Below is a small trained network, with its code and all its weights. Each question gives an input and a class and asks what happens when units are switched off, that is, made to give their printed mean instead of their output.

import numpy as np


def w(rows, s, z=0):
    codes = np.array(rows[::2]) - 128.0
    scale = np.full(codes.shape[1], s)
    scale[-1] = z or s
    return codes * scale


def f(y):
    return np.maximum(y, 0)


def log_softmax(a):
    a = a - a.max(-1, keepdims=True)
    return a - np.log(np.exp(a).sum(-1, keepdims=True))


def net(x, mask):
    res = np.array(x, float).reshape(1, 6) / 4 @ E
    y = f(res @ A[0][:, :-1].T + A[0][:, -1])
    res = res + np.where(mask, y, B[0][:, -1]) @ B[0][:, :-1]
    return log_softmax(res[-1] @ U[:, :-1].T + U[:, -1])


A, B = {}, {}
E = w([
[120,155,176,53,166,65,55,19,165,164,112],'x0',
[163,157,97,124,95,168,18,143,230,85,203],'x1',
[119,195,65,133,111,172,198,134,73,145,12],'x2',
[114,75,145,124,176,132,189,161,186,216,167],'x3',
[2,145,30,191,179,130,114,108,153,123,149],'x4',
[44,96,187,90,77,162,170,73,167,111,94],'x5',
],0.0094)
A[0] = w([
[85,120,83,156,112,130,89,123,199,100,198,254],'neuron 1',
[151,102,163,125,31,234,39,159,180,44,126,204],'neuron 2',
[196,146,94,151,175,123,2,124,141,69,206,213],'neuron 3',
[118,183,84,135,121,118,138,108,25,97,65,190],'neuron 4',
[145,148,75,142,175,122,133,169,191,126,145,133],'neuron 5',
[124,124,192,127,88,55,64,139,186,167,154,178],'neuron 6',
[127,90,150,141,102,113,118,140,83,204,163,119],'neuron 7',
[137,143,88,151,113,162,107,180,77,78,27,154],'neuron 8',
[54,88,137,121,130,145,170,84,166,164,59,249],'neuron 9',
[112,131,31,120,133,187,140,168,81,115,74,172],'neuron 10',
[159,53,168,150,157,151,143,189,187,179,174,242],'neuron 11',
[157,122,128,141,102,158,44,131,118,58,142,143],'neuron 12',
[123,115,150,204,132,175,164,192,104,144,143,130],'neuron 13',
[106,152,89,167,135,127,149,200,63,104,96,220],'neuron 14',
[157,127,152,101,146,63,168,56,76,180,66,179],'neuron 15',
[110,134,88,125,205,98,118,157,166,198,104,227],'neuron 16',
[131,73,158,153,204,90,138,120,125,223,175,220],'neuron 17',
[92,177,56,137,169,83,87,96,189,148,186,182],'neuron 18',
[114,121,99,110,130,166,157,216,155,138,132,147],'neuron 19',
[142,109,127,90,53,84,67,89,160,20,159,152],'neuron 20',
[72,151,106,121,124,159,129,149,178,163,137,194],'neuron 21',
[163,100,123,202,46,201,219,174,139,151,51,218],'neuron 22',
[155,120,205,85,137,87,136,41,104,162,85,195],'neuron 23',
[177,159,94,220,66,242,155,75,70,87,106,208],'neuron 24',
[81,75,162,172,173,134,221,186,94,170,106,134],'neuron 25',
[134,124,111,159,173,96,146,80,189,151,161,171],'neuron 26',
],0.0085,0.0032)
B[0] = w([
[74,125,129,179,185,152,105,38,185,141,147,217],'neuron 1',
[125,155,131,132,41,131,130,87,192,76,186,233],'neuron 2',
[188,193,137,145,166,121,25,61,145,109,175,249],'neuron 3',
[99,193,184,77,108,150,151,154,82,106,48,220],'neuron 4',
[117,138,36,159,140,145,88,126,99,162,160,171],'neuron 5',
[157,68,133,162,158,89,62,147,164,87,115,208],'neuron 6',
[180,128,147,144,148,122,136,161,131,108,131,156],'neuron 7',
[83,194,168,116,124,204,113,173,150,128,67,209],'neuron 8',
[62,58,114,102,107,103,229,89,144,139,91,218],'neuron 9',
[102,179,107,150,142,192,153,197,98,134,49,209],'neuron 10',
[213,66,75,123,155,128,120,175,140,96,219,204],'neuron 11',
[137,212,140,196,127,105,111,90,160,99,144,195],'neuron 12',
[139,133,124,214,129,143,179,132,119,142,172,182],'neuron 13',
[134,179,140,139,167,195,145,121,67,124,106,208],'neuron 14',
[90,154,172,63,95,65,126,180,59,178,114,213],'neuron 15',
[90,108,88,115,139,134,108,131,33,182,114,186],'neuron 16',
[180,63,112,106,192,106,96,157,91,147,128,206],'neuron 17',
[110,122,108,105,198,137,91,64,159,177,98,213],'neuron 18',
[86,128,67,172,127,144,178,167,122,127,195,170],'neuron 19',
[128,150,176,159,106,78,76,100,211,84,145,221],'neuron 20',
[99,102,71,132,117,174,154,89,150,140,104,174],'neuron 21',
[116,144,89,146,73,143,206,196,105,146,149,232],'neuron 22',
[131,133,175,2,77,43,130,154,155,197,119,220],'neuron 23',
[92,171,166,159,81,193,99,176,155,46,84,221],'neuron 24',
[158,87,171,172,141,119,201,120,70,155,116,216],'neuron 25',
[121,87,75,113,183,141,107,118,134,142,68,178],'neuron 26',
],0.0076,0.014)
U = w([
[105,149,187,44,83,1,135,137,83,183,104,140],'0',
[145,180,197,181,115,91,75,72,193,48,169,212],'1',
[142,125,70,138,36,195,153,185,166,110,191,36],'2',
[154,87,128,205,167,129,195,146,70,148,162,49],'3',
[77,73,84,132,158,139,137,63,168,141,93,254],'4',
[192,48,156,67,153,86,82,186,128,107,136,150],'5',
[102,197,149,156,104,194,144,174,81,95,48,118],'6',
[146,161,65,148,208,121,46,98,103,163,147,24],'7',
],0.0095,0.0008)

Each question gives the input, the list of numbers given to net, and the class t.
The units are the neurons (one row each of A and B). Each row of codes is followed by its name. A weight is (code - 128) times the scale printed after its matrix; where a second scale follows, it is the last column's (A, B and U).
mask holds one flag per neuron, in row order. A switched-off neuron (its flag False) gives its mean, the last column of its row in B, instead of its output. The means were averaged over made-up inputs and are rounded, as every weight is.
A unit's drop is (log p(t) with every unit on - log p(t) with that unit switched off) / (log p(t) with every unit on - log p(t) with every unit switched off).
The circuit of an input: a set's keep is (log p(t) with only the set's units on - log p(t) with every unit switched off) / (log p(t) with every unit on - log p(t) with every unit switched off). Starting from the 12 units with the biggest drops (on a tie, the unit counted first), units are removed one at a time, each time the one whose removal leaves the highest keep (on an exact tie, the one counted first), for as long as the keep stays at least 0.8.
units of the circuit, in order: the units of the circuit, biggest drop first
unit that matters most: the unit with the biggest drop
top k neurons: the k neurons with the biggest drops, biggest first
drop when u is switched off: that unit's drop, to one decimal
input [-7,1,-1,-1,4,7], class 2: units of the circuit, in order	[neuron 4; neuron 22]
input [-4,-2,-5,4,-6,4], class 5: unit that matters most	neuron 11
input [6,4,8,2,8,-3], class 4: units of the circuit, in order	[neuron 21; neuron 9]
input [-3,-1,4,5,-7,-2], class 3: units of the circuit, in order	[neuron 25; neuron 11]
input [-8,4,2,2,5,-6], class 6: top 4 neurons	[neuron 10; neuron 14; neuron 24; neuron 8]
input [5,7,-7,7,-4,-4], class 7: top 3 neurons	[neuron 17; neuron 26; neuron 18]
input [1,-7,3,-3,-6,-1], class 0: top 2 neurons	[neuron 23; neuron 15]
input [5,1,3,-8,-1,4], class 0: top 2 neurons	[neuron 23; neuron 3]
input [-6,6,-8,1,4,-6], class 7: top 2 neurons	[neuron 5; neuron 18]
input [6,4,4,1,-4,-4], class 0: top 2 neurons	[neuron 1; neuron 23]
input [6,-2,-4,-4,5,-2], class 7: top 2 neurons	[neuron 2; neuron 18]
input [7,7,0,-3,8,-1], class 7: top 2 neurons	[neuron 18; neuron 26]
input [-8,6,-6,0,7,-4], class 7: top 2 neurons	[neuron 5; neuron 18]
input [-8,-8,-3,0,-8,4], class 3: unit that matters most	neuron 25
input [-1,5,3,-3,4,3], class 1: top 2 neurons	[neuron 2; neuron 1]
input [-7,7,-4,-4,0,-4], class 1: drop when neuron 7 is switched off	0.0
input [-6,5,5,8,5,-6], class 3: drop when neuron 2 is switched off	0.1
input [7,-5,7,-2,5,-1], class 0: drop when neuron 23 is switched off	0.1
